Below is a small trained network, with its code and all its weights. Each question gives an input and a class and asks what happens when units are switched off, that is, made to give their printed mean instead of their output.

import numpy as np


def w(rows, s, z=0):
    codes = np.array(rows[::2]) - 128.0
    scale = np.full(codes.shape[1], s)
    scale[-1] = z or s
    return codes * scale


def f(y):
    return np.maximum(y, 0)


def log_softmax(a):
    a = a - a.max(-1, keepdims=True)
    return a - np.log(np.exp(a).sum(-1, keepdims=True))


def net(x, mask):
    res = np.array(x, float).reshape(1, 6) / 4 @ E
    y = f(res @ A[0][:, :-1].T + A[0][:, -1])
    res = res + np.where(mask, y, B[0][:, -1]) @ B[0][:, :-1]
    return log_softmax(res[-1] @ U[:, :-1].T + U[:, -1])


A, B = {}, {}
E = w([
[237,223,188,196,80,139,93],'x0',
[123,124,133,130,130,131,136],'x1',
[102,87,179,177,161,76,53],'x2',
[53,106,101,154,62,184,65],'x3',
[165,2,108,157,13,97,163],'x4',
[139,130,122,126,137,127,127],'x5',
],0.0077)
A[0] = w([
[55,139,102,210,53,188,20,116],'neuron 1',
[156,125,251,167,117,148,125,28],'neuron 2',
[84,128,118,158,98,90,13,142],'neuron 3',
[160,180,71,51,74,240,169,207],'neuron 4',
[236,187,174,208,38,180,66,7],'neuron 5',
[220,8,126,223,2,68,175,66],'neuron 6',
[253,193,176,134,136,131,150,232],'neuron 7',
[106,200,140,108,170,204,93,9],'neuron 8',
[147,158,180,161,86,190,87,84],'neuron 9',
[81,198,144,110,157,170,74,31],'neuron 10',
[93,227,139,145,206,141,142,26],'neuron 11',
[100,97,245,213,179,121,49,177],'neuron 12',
[94,196,113,199,192,112,72,103],'neuron 13',
[156,169,133,133,82,117,89,2],'neuron 14',
[161,179,148,192,114,175,109,47],'neuron 15',
[67,206,198,105,184,81,157,11],'neuron 16',
[82,92,83,101,149,137,121,21],'neuron 17',
[74,65,44,64,192,45,161,25],'neuron 18',
[157,64,223,117,207,32,83,172],'neuron 19',
[209,161,195,113,170,31,194,175],'neuron 20',
],0.0076,0.0034)
B[0] = w([
[144,158,57,254,146,188,124,211],'neuron 1',
[95,132,139,97,102,130,114,159],'neuron 2',
[147,167,87,188,129,75,154,189],'neuron 3',
[90,183,83,177,183,57,206,211],'neuron 4',
[87,103,224,127,119,130,113,216],'neuron 5',
[212,125,95,64,103,94,96,255],'neuron 6',
[98,136,146,171,156,156,117,229],'neuron 7',
[196,98,122,96,60,81,119,178],'neuron 8',
[99,101,197,134,155,152,123,172],'neuron 9',
[192,77,125,82,94,109,109,174],'neuron 10',
[188,81,83,100,63,101,108,192],'neuron 11',
[116,163,172,161,128,97,167,210],'neuron 12',
[184,120,105,103,90,88,139,183],'neuron 13',
[92,157,141,121,147,189,96,146],'neuron 14',
[76,142,165,76,170,120,97,168],'neuron 15',
[173,70,69,97,84,144,95,175],'neuron 16',
[91,117,176,89,116,149,98,159],'neuron 17',
[75,111,212,101,151,190,116,203],'neuron 18',
[94,166,69,193,113,124,198,197],'neuron 19',
[100,115,94,135,136,201,149,205],'neuron 20',
],0.0093,0.0092)
U = w([
[211,77,109,65,21,94,87,45],'0',
[83,167,117,191,113,49,250,146],'1',
[28,74,255,83,104,243,55,3],'2',
[127,126,83,200,123,161,192,175],'3',
[135,115,124,169,147,104,171,228],'4',
],0.0086,0.0044)

Each question gives the input, the list of numbers given to net, and the class t.
The units are the neurons (one row each of A and B). Each row of codes is followed by its name. A weight is (code - 128) times the scale printed after its matrix; where a second scale follows, it is the last column's (A, B and U).
mask holds one flag per neuron, in row order. A switched-off neuron (its flag False) gives its mean, the last column of its row in B, instead of its output. The means were averaged over made-up inputs and are rounded, as every weight is.
A unit's drop is (log p(t) with every unit on - log p(t) with that unit switched off) / (log p(t) with every unit on - log p(t) with every unit switched off).
The circuit of an input: a set's keep is (log p(t) with only the set's units on - log p(t) with every unit switched off) / (log p(t) with every unit on - log p(t) with every unit switched off). Starting from the 12 units with the biggest drops (on a tie, the unit counted first), units are removed one at a time, each time the one whose removal leaves the highest keep (on an exact tie, the one counted first), for as long as the keep stays at least 0.8.
units of the circuit, in order: the units of the circuit, biggest drop first
top k neurons: the k neurons with the biggest drops, biggest first
drop when u is switched off: that unit's drop, to one decimal
input [3,-3,-7,0,-1,0], class 1: top neuron => [neuron 4]
input [7,8,-5,7,0,3], class 2: top 4 neurons => [neuron 5; neuron 9; neuron 15; neuron 19]
input [1,-2,5,-3,-5,-4], class 0: units of the circuit, in order => [neuron 16; neuron 11]
input [7,0,-8,5,-1,-7], class 1: top 3 neurons => [neuron 4; neuron 18; neuron 1]
input [-8,-5,-2,6,-8,5], class 0: units of the circuit, in order => [neuron 8; neuron 10]
input [-1,-6,7,5,0,5], class 1: units of the circuit, in order => [neuron 12; neuron 3]
input [-5,3,7,4,1,3], class 1: units of the circuit, in order => [neuron 3; neuron 12]
input [3,5,0,-4,-6,1], class 0: top 2 neurons => [neuron 11; neuron 16]
input [-7,5,8,7,1,-4], class 1: top 2 neurons => [neuron 3; neuron 12]
input [-5,-2,4,8,4,4], class 3: top 2 neurons => [neuron 1; neuron 3]
input [-1,1,4,4,-5,-5], class 0: top 2 neurons => [neuron 4; neuron 10]
input [-7,8,8,7,-7,8], class 1: top 4 neurons => [neuron 12; neuron 3; neuron 6; neuron 19]
input [-8,1,-2,-5,-7,5], class 2: top 2 neurons => [neuron 18; neuron 6]
input [1,3,-2,-4,-5,5], class 0: units of the circuit, in order => [neuron 11; neuron 16]
input [6,-3,8,7,7,-8], class 1: units of the circuit, in order => [neuron 12]
input [6,-8,-3,-5,-7,-1], class 0: top 3 neurons => [neuron 11; neuron 8; neuron 16]
input [7,5,4,3,-1,-3], class 2: top 4 neurons => [neuron 5; neuron 4; neuron 9; neuron 15]
input [3,-6,5,8,3,-3], class 3: top 2 neurons => [neuron 1; neuron 4]
input [3,3,1,-8,5,3], class 3: top 2 neurons => [neuron 20; neuron 19]
input [-8,-4,5,-5,-1,8], class 2: units of the circuit, in order => [neuron 18]
input [4,-8,8,8,-1,4], class 1: drop when neuron 12 is switched off => 0.5
input [-3,4,0,1,-1,2], class 2: drop when neuron 4 is switched off => 0.4
input [1,3,-8,4,-2,-2], class 1: drop when neuron 4 is switched off => 0.9
